Each matrix's rows are made from only a few directions, up to rounding. Fill in the rest of each cut row.
Made from 2 directions:
[[ 23  35   1  23  10  -2  10 -12   0 -18  12 -27 -22   4 -14  40]
 [  3  -4  18   3   2  -4 -10  -5   2   3 -14  -5 -11  -3  11   4]
 [ 16  16  17  16   8  -5  -3 -11   2  -8  -6 -20 -23  -1   3  27]
 [-14 -22   2 -14  -6   1  -7   6   0  12 -10  16  12  -3  10 -24]]
Cut rows and their ends:
[-4 -2 -8] -> [-4 -2  2  3  3 -1  1  5  5  7  1 -4 -6]
[3 1 8] -> [ 3  2 -2 -3 -3  1  0 -5 -4 -6 -1  4  5]
[18 24  9] -> [ 18   9  -4   3 -11   1 -12   3 -22 -21   1  -5  31]
[  3  10 -13] -> [  2   1   2   9   1  -2  -6  12  -2   3   3 -11   5]
[ -1   4 -12] -> [-1 -1  3  7  3 -2 -3 10  2  7  2 -8 -1]

Made from 3 directions:
[[ 11  11   2 -13   0   1   4   7 -10   7  15  -1   1   6  10 -11]
 [-13  42  47 -22  26  -5  -2  13 -19  18 -21 -29  13  32  -7 -12]
 [ -4  20  18  21  13 -33  -9  15  12  -9 -23  37 -18 -27  -5   2]
 [ -2   1   1  22   3 -21  -6   5  15 -12 -14  32 -15 -27  -4   7]
 [  4   0   0 -32  -4  30   9  -7 -22  18  21 -45  22  39   6 -11]]
Cut rows and their ends:
[ -4   6   7  21   6 -24  -7   8  14 -11 -18  32 -16] -> [-26  -5   6]
[ -7 -22 -13  -4  -9  22   3 -16   0   1   3 -26  12] -> [15 -5  7]

Made from 2 directions:
[[  5  -2   7  -3   0   9  -3  -3   1  11  -6  -1   6   6  11   6]
 [ -3   2  -5   2   1  -7   2   2  -1  -8   5   1  -4  -4  -9  -5]
 [  9   3   7  -8   7   9  -6  -1   2   9  -1  -3   4   2  -1   4]
 [ -8  -8  -3  10 -11  -2   5  -2  -1  -1  -7   4   1   4  17   1]]
Cut rows and their ends:
[ 4 10 -2 -8 12 -6 -2  5  1 -9 13 -3 -7] -> [ -9 -29  -7]
[-12  -9  -7  13 -14  -6   7  -2  -2  -5  -6   5  -1] -> [ 3 16 -1]
[ 1  3 -1 -2  3 -2 -1  1  0 -2  3 -1 -2] -> [-2 -8 -2]
[-9 -3 -7  8 -7 -8  5  1 -2 -8  0  3 -3] -> [-2  2 -4]
[ 4  6  0 -6  8 -2 -2  3  1 -4  7 -2 -3] -> [ -5 -17  -3]
[ 14  11   7 -16  18   6  -8   3   3   4   9  -7  -1] -> [ -5 -24   0]

Made from 2 directions:
[[-12   3  -2   0   3   2  10  -4   9  -2   1   7   6   6   1  14]
 [-22  19  -6  11   2   1  25   9   1  -4   4  19   5  17  -3  40]
 [-10   5  -2   1   3   1  10  -2   7  -2   1   7   5   6   1  14]
 [ -9  -4   0  -5   5   2   4 -12  15  -1   0   2   8   3   4   4]]
Cut rows and their ends:
[-2 -5  1 -4  2  1 -1] -> [-8  8  0 -1 -1  4 -1  2 -3]
[ 2  5 -1  5 -2 -1  2] -> [ 8 -8  0  1  2 -4  1 -3  4]
[-8 -5  0 -6  4  2  2] -> [-13  15  -1   0   1   8   1   4   1]
[10  7  0  9 -6 -3 -3] -> [ 17 -20   1   1  -1 -11  -2  -6  -1]
[ 8 -6  2 -3 -1 -1 -9] -> [ -2  -2   2  -1  -7  -2  -6   1 -14]

Made from 2 directions:
[[-17   1   4   2  -4  17  -7  -7 -25  32   2  13 -17  12   5  49]
 [-12   8   0  11 -17  18   1  15 -27  37  21  15 -26  30   1  42]
 [  9  -3  -1  -4   7 -11   2  -2  17 -22  -7  -9  14 -13  -2 -29]]
Cut rows and their ends:
[ 6  3 -3  4 -6 -2  6 13  4 -3] -> [ 10  -1  -2   8  -3 -13]
[ -7   8  -1  11 -17  13   4  18 -19  27] -> [ 21  11 -21  28   0  26]
[ 4  2 -2  2 -4 -2  4  8  4 -4] -> [  6  -2   0   4  -2 -11]

Made from 2 directions:
[[ 21  -5  45  -6  31 -36  24  -7  23  -5  26 -15 -10  11   4  41]
 [-17  15 -31   3 -20  30 -33   6 -15   1  -8  23  13   5  -6 -27]
 [-21   2 -47   6 -32  36 -20   7 -24   5 -30  12   8 -16  -3 -42]]
Cut rows and their ends:
[ -7   5 -14   2  -9  13 -13   3  -7] -> [  1  -5   9   5   0  -2 -13]
[ -8   5 -16   2 -11  14 -13   3  -8] -> [  1  -7   9   5  -1  -2 -14]
[-16  16 -27   3 -18  29 -34   6 -13] -> [  0  -4  24  14   8  -7 -24]
[-19   2 -42   6 -29  33 -19   6 -22] -> [  5 -27  11   7 -14  -3 -38]
[-2  6 -2  0 -1  4 -9  1  0] -> [-1  4  7  4  6 -2 -1]

Made from 2 directions:
[[ -6  34 -19   5 -28  -1   6   7  11   1  -4  16   3  20 -18  -2]
 [  0  37  -3  17 -43 -18   5  22 -12  -3   1  23  15  24  -7 -36]
 [ -5  16 -16  -2  -9   6   3  -2  14   2  -4   5  -2  10 -14  11]]
Cut rows and their ends:
[ -6   8 -16  -6] -> [  1  10   2  -7  18   3  -4   0  -6   4 -12  20]
[2 6 4 6] -> [-10  -7   1   7  -8  -2   1   5   5   4   2 -14]
[-10  21 -29  -9] -> [ -5  16   4  -9  30   5  -7   4  -9  11 -24  31]

Made from 2 directions:
[[-42  -7  14   4  -1  10 -11   8  46  21  29 -31 -20  -4  -7   3]
 [-23  -4   5 -13   0  14 -11   9  18   6   2   1 -14   6  -2 -16]
 [  0   0   2  14  -1  -8   4  -5   6   5  12 -16   3  -7  -2  16]]
Cut rows and their ends:
[-29  -5  12  23] -> [ -2  -4  -2  -1  41  22  38 -45 -10 -13  -7  25]
[-15  -2   6  11] -> [ -1  -2  -1   0  21  11  19 -22  -5  -7  -4  12]
[-27  -4   7 -11] -> [  0  14 -11  10  23   8   6  -4 -15   4  -3 -13]
[-3  0  1 -2] -> [ 0  2 -2  1  2  1  0  0 -2  1  0 -2]
[-10  -2   5  17] -> [ -1  -7   2  -4  18  11  21 -26  -1  -9  -4  19]
[-18  -3   9  20] -> [ -1  -6   1  -3  28  16  29 -35  -5 -11  -5  22]
[ -1   0  -2 -18] -> [  1  10  -6   6  -8  -6 -16  21  -4   9   2 -20]

Made from 2 directions:
[[-21  19  -3 -26   1  17  19 -17  21  -6  11  17 -39  -8  10  17]
 [ -6   2   1  -8   0   6   8  -3   8  -1   1   3  -9  -3   3   5]
 [  8  20 -10  10  -2 -12 -24  -5 -22  -5   8   7  -2   9  -6  -4]]
Cut rows and their ends:
[-5  5 -1] -> [-6  0  4  4 -4  4 -2  3  4 -9 -1  2  4]
[  7  21 -10] -> [  8  -2 -11 -23  -6 -21  -6   9   8  -4   8  -5  -3]
[-3  0  1] -> [-4  0  3  5 -1  5  0  0  1 -4 -2  2  2]
